Here is a tiny trained network, its code and every weight. The questions are about switching its units off for an input and a target symbol, where a switched-off unit gives its printed mean instead of its output.

import numpy as np


def w(rows, s, z=0):
    codes = np.array(rows[::2]) - 128.0
    scale = np.full(codes.shape[1], s)
    scale[-1] = z or s
    return codes * scale


def f(y):
    return np.maximum(y, 0)


def softmax(a):
    e = np.exp(a - a.max(-1, keepdims=True))
    return e / e.sum(-1, keepdims=True)


def log_softmax(a):
    a = a - a.max(-1, keepdims=True)
    return a - np.log(np.exp(a).sum(-1, keepdims=True))


def net(x, mask):
    ids = ['αβγζηθλμστφψω'.index(c) for c in x.split()]
    T = len(ids)
    res = E[ids] + P[:T]
    u = 0
    for l in range(2):
        r = res
        for j in range(2):
            rows = slice(2 * j, 2 * j + 2)
            q, k, v = (r @ M[l][rows].T for M in (Q, K, V))
            z = softmax(np.where(np.tri(T) > 0, q @ k.T / 2**0.5, -1e9)) @ v
            o = O[l][rows]
            res = res + np.where(mask[u + j], z, o[:, -1]) @ o[:, :-1]
        u += 2
        y = f(res @ A[l][:, :-1].T + A[l][:, -1])
        res = res + np.where(mask[u : u + 4], y, B[l][:, -1]) @ B[l][:, :-1]
        u += 4
    return log_softmax(res[-1] @ U[:, :-1].T + U[:, -1])


Q, K, V, O, A, B = {}, {}, {}, {}, {}, {}
E = w([
[130,205,152,127],'α',
[158,73,107,132],'β',
[136,176,146,124],'γ',
[152,67,117,137],'ζ',
[191,145,109,77],'η',
[97,198,156,162],'θ',
[155,103,182,136],'λ',
[144,123,156,139],'μ',
[125,210,133,129],'σ',
[187,91,85,103],'τ',
[118,151,187,152],'φ',
[130,112,101,157],'ψ',
[9,104,104,46],'ω',
],0.016)
P = w([
[119,104,130,168],'0',
[127,155,61,97],'1',
[110,146,124,199],'2',
[161,75,186,32],'3',
[177,171,88,124],'4',
[83,3,244,124],'5',
],0.013)
Q[0] = w([
[11,2,188,52],'L0H1',
[203,32,120,59],'L0H1',
[202,112,84,173],'L0H2',
[191,54,96,188],'L0H2',
],0.0098)
K[0] = w([
[89,89,131,18],'L0H1',
[9,161,110,82],'L0H1',
[214,147,145,176],'L0H2',
[179,118,171,143],'L0H2',
],0.013)
V[0] = w([
[121,32,65,94],'L0H1',
[129,125,171,147],'L0H1',
[138,80,119,199],'L0H2',
[255,149,131,134],'L0H2',
],0.0089)
O[0] = w([
[255,186,163,215,103],'L0H1',
[90,95,137,138,181],'L0H1',
[75,140,147,245,252],'L0H2',
[202,218,161,173,88],'L0H2',
],0.0075,0.0014)
A[0] = w([
[44,149,60,195,90],'L0N1',
[171,149,98,112,154],'L0N2',
[195,154,79,76,36],'L0N3',
[91,255,225,74,6],'L0N4',
],0.007,0.0018)
B[0] = w([
[46,230,90,116,252],'L0N1',
[157,148,169,142,176],'L0N2',
[47,171,238,229,174],'L0N3',
[255,43,80,174,210],'L0N4',
],0.0059,0.0029)
Q[1] = w([
[254,155,183,37],'L1H1',
[116,28,177,6],'L1H1',
[96,210,79,112],'L1H2',
[161,103,101,41],'L1H2',
],0.0089)
K[1] = w([
[200,141,1,107],'L1H1',
[140,151,105,31],'L1H1',
[29,135,134,225],'L1H2',
[159,235,90,106],'L1H2',
],0.0078)
V[1] = w([
[61,179,128,193],'L1H1',
[103,160,254,100],'L1H1',
[87,220,56,123],'L1H2',
[77,39,198,192],'L1H2',
],0.011)
O[1] = w([
[172,77,179,113,253],'L1H1',
[146,211,154,5,107],'L1H1',
[87,46,206,130,141],'L1H2',
[232,93,40,82,202],'L1H2',
],0.011,0.0065)
A[1] = w([
[30,145,156,254,218],'L1N1',
[248,202,88,226,10],'L1N2',
[132,94,129,9,170],'L1N3',
[20,104,108,39,3],'L1N4',
],0.0068,0.005)
B[1] = w([
[144,244,201,82,245],'L1N1',
[2,166,95,209,243],'L1N2',
[90,124,93,86,254],'L1N3',
[134,133,57,225,171],'L1N4',
],0.0073,0.0047)
U = w([
[50,154,159,108,209],'α',
[84,147,97,179,62],'β',
[93,148,152,110,65],'γ',
[80,146,77,173,18],'ζ',
[175,239,194,125,38],'η',
[58,43,176,73,49],'θ',
[173,214,58,95,184],'λ',
[156,148,106,108,73],'μ',
[48,138,186,126,79],'σ',
[98,199,148,184,1],'τ',
[175,117,111,9,237],'φ',
[242,79,189,200,249],'ψ',
[1,117,66,116,25],'ω',
],0.008,0.0031)

Each question gives the input, a string of symbols that net reads in full, and the target symbol t.
The units are the heads (2 rows each of Q, K, V and O) and the neurons (one row each of A and B). Each row of codes is followed by its name. A weight is (code - 128) times the scale printed after its matrix; where a second scale follows, it is the last column's (O, A, B and U).
mask holds one flag per unit, layer by layer, with each layer's heads first. A switched-off unit (its flag False) gives its mean, the last column of its rows in O or B, instead of its output. The means were averaged over made-up inputs and are rounded, as every weight is.
A unit's drop is (log p(t) with every unit on - log p(t) with that unit switched off) / (log p(t) with every unit on - log p(t) with every unit switched off).
The circuit of an input: a set's keep is (log p(t) with only the set's units on - log p(t) with every unit switched off) / (log p(t) with every unit on - log p(t) with every unit switched off). Starting from all 12 units, units are removed one at a time, each time the one whose removal leaves the highest keep (on an exact tie, the one counted first), for as long as the keep stays at least 0.8.
circuit, biggest first: the units of the circuit, biggest drop first
most important unit: the unit with the biggest drop
k most important neurons: the k neurons with the biggest drops, biggest first
drop when u is switched off: that unit's drop, to one decimal
input θ ψ β λ λ σ, target λ: circuit, biggest first => L1H2, L1H1
input α φ θ φ θ θ, target φ: circuit, biggest first => L1H2, L1H1
input σ ζ ψ λ σ, target ψ: circuit, biggest first => L1H1, L0N4, L0H2
input ψ θ ψ α η, target ψ: most important unit => L0N3
input φ λ τ, target φ: circuit, biggest first => L1H1, L0H1, L1N2
input θ ζ ψ λ ψ θ, target λ: circuit, biggest first => L1H2, L1H1
input ψ θ θ, target ψ: circuit, biggest first => L1H1, L0N4
input φ φ θ, target φ: circuit, biggest first => L1H1, L1H2, L0H1
input ψ λ σ, target ψ: circuit, biggest first => L0H2, L1H1, L0N4
input ψ ψ β τ, target ψ: 3 most important neurons => L0N3, L0N4, L1N3
input μ ψ λ ψ, target ψ: circuit, biggest first => L0H1, L1H1
input φ ψ φ τ, target ψ: circuit, biggest first => L0N3, L1H1, L0H1
input σ θ θ θ ψ, target θ: 2 most important neurons => L0N1, L1N2
input φ φ φ φ λ, target φ: most important unit => L0H1
input ψ φ η, target ψ: 2 most important neurons => L0N1, L1N3
input λ φ β, target λ: 2 most important neurons => L0N1, L0N4
input λ θ ψ ω, target ω: 3 most important neurons => L1N4, L1N3, L0N4
input λ λ ψ, target λ: 2 most important neurons => L0N1, L0N4
input φ ψ ψ γ, target ψ: drop when L1N1 is switched off => 0.0
input ψ θ ψ θ, target θ: drop when L0H2 is switched off => 0.1
